How the units are linked:
zp tu mg
zp ve jh
gs tu dt
gs ve nj
qq tu sg
qq ve tt
ms tu cc
ms ve jl
dt tu hb
dt ve bh
lt tu bz
lt ve dd
cj tu hp
cj ve hg
sz tu bn
sz ve nm
zr tu gs
zr ve qg
zt tu tm
zt ve pr
jb tu jl
jb ve cc
mg tu hg
mg ve hp
tm tu hc
tm ve lc
mh tu cj
mh ve rt
qg tu jb
qg ve zr
hc tu mh
hc ve sr
bh tu nj
bh ve dt
bg tu gt
bg ve dr
nm tu zt
nm ve sz
tt tu lt
tt ve qq
dr tu ms
dr ve bg
hr tu dd
hr ve bz
sr tu lc
sr ve hc
jl tu bg
jl ve ms
hg tu rt
hg ve cj
hb tu zp
hb ve bl
bz tu gj
bz ve hr
sg tu dr
sg ve gt
rt tu sr
rt ve mh
lc tu pr
lc ve tm
hp tu jh
hp ve mg
jh tu bl
jh ve zp
gj tu nm
gj ve bn
bl tu bh
bl ve hb
bn tu hr
bn ve gj
gt tu tt
gt ve sg
nj tu qg
nj ve gs
dd tu qq
dd ve lt
cc tu zr
cc ve jb
pr tu sz
pr ve zt

The rows follow the links: the fewer symbols apart two units are, the more alike their rows tend to be.

Each row is also shifted at random along 4 hidden directions that mean nothing.

Row, then unit:
[32,-34,-97,-20,1,-75,-26,135,-74,-17,-48,23,-112,0,21,-15,72,-32,49,20,-72,76,-159,41,-14,20,-3]: dd
[-71,22,30,13,-57,-148,-73,-116,-112,63,39,11,86,-62,27,-22,-66,52,-53,-6,-19,56,-54,93,6,-97,25]: pr
[67,77,-2,-19,-62,113,-8,39,52,94,-15,25,-12,-84,-75,144,-158,39,43,-103,31,-84,-72,55,62,-127,-1]: gs
[6,4,-25,-106,-35,-112,6,77,-62,129,-40,17,-12,-48,-11,178,-114,22,-2,-14,13,77,-157,138,7,-37,62]: bn
[-12,34,42,48,153,217,18,-188,-16,-77,44,-99,108,75,97,-121,70,-8,-2,132,61,35,132,-154,26,-44,-67]: sr
[-37,59,-79,79,-8,192,-50,35,42,35,-73,-35,-90,-15,-14,-110,18,19,10,-8,29,-126,37,-118,57,-83,-28]: bh
[35,-14,105,-79,80,143,89,-12,58,25,-27,-123,-5,-56,-168,89,-124,22,89,-90,67,-69,-35,-121,-62,-56,-50]: ms
[242,-5,30,13,22,-67,37,-72,34,-77,73,58,60,52,64,59,60,-11,-56,90,-12,48,143,56,-15,72,1]: bg
[218,-145,83,-206,19,-173,164,72,-15,91,-13,-86,-77,-17,-237,158,-19,9,-21,-15,85,5,66,-57,-223,169,37]: sg
[-112,-16,-74,-106,-3,-87,-4,156,-61,44,-78,18,-16,-37,-7,149,-89,-14,38,-31,-33,94,-172,102,-5,9,52]: hr
[80,41,-101,-44,-20,-77,37,-29,3,-128,-136,-13,60,49,8,28,62,-59,19,-168,-29,6,-28,-48,-108,-13,-39]: hg
[107,75,59,-7,67,212,65,4,24,-24,11,79,88,-51,59,66,15,36,71,70,75,-31,237,-79,23,19,-11]: jb
[-110,7,31,-77,67,12,21,91,-132,80,-60,13,12,-106,-12,4,-17,48,95,-2,2,-8,-26,-72,-35,0,6]: zt
[-194,7,-87,-53,21,-11,-13,-1,-73,91,-86,-84,29,-13,23,-30,-16,16,-5,-3,98,57,-39,-43,-10,-30,21]: gj
[-286,134,-48,177,-59,104,-87,-13,18,-156,-105,134,57,-49,131,-148,50,23,140,-206,-128,-106,-65,-74,68,-73,-44]: qg
[-58,75,-62,31,24,202,13,96,113,7,-18,97,39,41,97,84,-3,-23,20,61,64,13,77,56,147,39,3]: hb
[-3,-29,-56,-117,15,-24,43,-29,19,69,-33,-128,56,83,0,61,-52,-66,-97,58,120,88,-7,52,20,-7,16]: lt

In each set, the symbols that take the first to the second take the third to the fourth. Give the fourth.
Answer with the unit's name.
[5,36,18,60,65,92,31,-69,54,-127,61,50,126,76,140,19,29,-49,25,66,-48,78,78,21,48,4,-32]
: [291,14,-144,-90,-48,-94,-27,-1,-138,68,-59,-171,-72,-21,-40,-11,32,-33,-90,32,82,19,-48,19,-46,-147,14]
:: [225,71,57,38,7,176,-3,-23,7,80,57,-45,-54,-76,-97,25,-76,63,26,41,34,-146,17,-4,82,-137,-43]
: zp

[184,1,91,59,-87,15,-50,-11,0,133,130,54,-72,-48,-48,-7,-40,85,-128,80,21,-84,111,78,80,5,58]
: [72,-15,156,86,8,33,-38,-106,27,29,105,-30,-83,-43,-91,-115,-26,71,-22,67,-3,-106,94,-76,21,-10,-18]
:: [-47,44,46,42,80,90,-39,-181,-65,-25,88,-79,95,7,66,-131,33,26,-62,143,39,29,119,-37,37,-84,1]
: rt

[48,-94,35,-54,49,-18,77,52,-31,-18,-35,-65,-104,23,-98,17,50,-27,57,27,3,-3,-17,-110,-108,112,-38]
: [49,11,14,-17,67,45,33,-79,68,-63,92,-12,109,119,73,85,18,-67,-53,97,39,93,71,63,25,36,-21]
:: [-259,36,37,88,-36,35,-29,-23,66,42,-18,83,12,-18,31,-110,31,37,-42,-34,35,-83,131,-79,41,97,35]
: gs

[55,-28,-55,39,-17,-89,-43,-102,27,-55,77,-30,36,117,73,-74,74,-44,-120,73,0,93,23,88,30,1,12]
: [-69,3,-66,27,28,60,46,11,90,-106,-44,35,46,107,98,-19,77,-67,-3,1,29,39,100,-31,17,129,-22]
:: [-27,-4,-24,-94,-26,-141,84,-80,30,-70,-77,-41,109,27,-22,42,-27,-34,-27,-159,45,8,11,-35,-144,31,-17]
: bg

[-104,-50,-20,-2,72,19,-29,79,-74,53,50,41,-44,-1,97,-52,52,-9,-22,201,-18,98,-2,50,98,59,25]
: [-57,63,-122,43,-76,-4,-2,80,79,-88,-107,124,16,74,92,56,43,-47,20,-131,-60,24,-28,51,7,57,-8]
:: [-312,29,84,70,97,113,36,-55,116,-106,77,148,179,80,153,-19,24,10,52,42,-17,70,168,8,81,149,21]
: mh

[-35,-13,-58,-41,-13,-61,-27,8,-129,94,-83,-100,-16,-32,10,-74,21,6,-60,43,48,15,-21,-44,-4,-57,28]
: [127,26,-99,142,-135,6,-126,-14,13,-8,-48,-40,-172,-8,-54,-176,72,-4,-71,-48,-73,-128,-76,-30,49,-99,-23]
:: [8,17,31,58,-28,-134,-112,-55,-148,86,119,36,-19,-36,86,-127,51,67,-91,153,-54,30,28,107,90,-40,32]
: zr

[-27,18,-11,-110,-6,-83,7,8,-50,151,25,-10,61,-73,-18,127,-156,24,-22,3,41,65,-76,127,32,-63,72]
: [-76,-46,90,21,117,141,32,0,51,-77,24,-98,-31,37,-60,-88,12,-31,105,8,-20,-22,-13,-174,-26,11,-87]
:: [83,43,26,39,79,184,-29,83,-8,-142,55,13,-44,10,-29,62,-24,-35,196,0,-152,16,-187,6,12,-110,-109]
: nj

[-70,76,-19,65,42,92,-58,-150,-67,-60,11,-68,105,-8,103,-121,5,17,56,8,-30,12,-55,-32,14,-196,-47]
: [45,-19,72,-88,49,-29,72,110,-63,-19,-13,48,17,-94,-91,181,-87,13,163,-87,-80,30,-134,28,-84,-18,-2]
:: [203,-18,67,-42,138,273,62,73,62,-50,86,-106,-49,46,-74,121,-56,-54,98,141,27,37,-41,-5,61,-46,-79]
: rt

[-194,136,-22,216,16,139,-83,-66,40,-232,12,156,153,44,210,-108,109,-24,123,-93,-168,2,-20,13,82,-46,-54]
: [130,-13,-25,7,18,180,-5,45,102,22,26,-127,-115,37,-112,25,-47,-54,-32,70,87,-43,-50,-47,42,-68,-29]
:: [-84,-90,-5,-90,73,-40,83,131,13,-9,-45,-13,-37,26,-42,53,24,-54,46,14,15,76,-71,-56,-54,141,4]
: lc

[49,-119,132,1,119,178,33,6,121,-8,195,-50,-40,86,-51,61,-16,-23,-9,243,67,86,88,16,64,106,-48]
: [197,-15,-57,107,-73,30,-79,14,25,-93,19,-95,-152,61,-103,-31,23,-48,1,-40,-126,-44,-205,20,30,-115,-91]
:: [-134,-29,33,-132,62,9,38,64,-100,143,-55,-63,5,-76,-30,11,-44,29,17,50,123,30,63,-78,-43,27,54]
: zt

[13,-34,-89,39,-155,-305,18,-22,43,-88,-101,98,6,69,34,1,88,-38,-84,-199,-37,1,-3,49,-150,123,37]
: [-33,90,-69,2,-74,94,-15,97,103,39,-27,119,22,-47,6,150,-97,6,49,-99,2,-48,-72,117,86,-70,3]
:: [-55,30,31,1,39,-39,-14,80,-125,-36,-33,81,9,-92,7,-10,-2,56,158,-68,-105,-4,-125,-36,-3,-30,-30]
: gj

[93,14,32,-28,-11,-145,36,-167,-46,-36,3,-71,87,-12,-20,-50,29,10,-70,-25,23,-15,86,-25,-114,-32,22]
: [-52,-8,107,39,116,82,-15,34,-113,-32,79,63,-7,-81,59,-74,60,46,104,148,-63,30,47,-77,29,26,-22]
:: [-266,34,65,-137,105,49,65,-109,57,72,-16,-91,210,-1,-16,138,-198,30,57,-62,152,85,23,20,-23,-85,27]
: zt

[54,-7,7,-75,89,72,23,27,-145,131,-25,-63,-42,-76,-15,-73,26,50,-8,158,103,9,77,-82,-20,-16,25]
: [163,-16,-60,97,-48,60,-82,18,51,-39,8,-102,-159,28,-84,-78,30,-52,-55,22,-23,-81,-106,-19,43,-89,-59]
:: [-75,-20,3,107,-10,8,-33,52,88,-127,49,-11,-23,34,-35,41,-70,-45,107,-86,-178,27,-259,86,6,-52,-83]
: jb

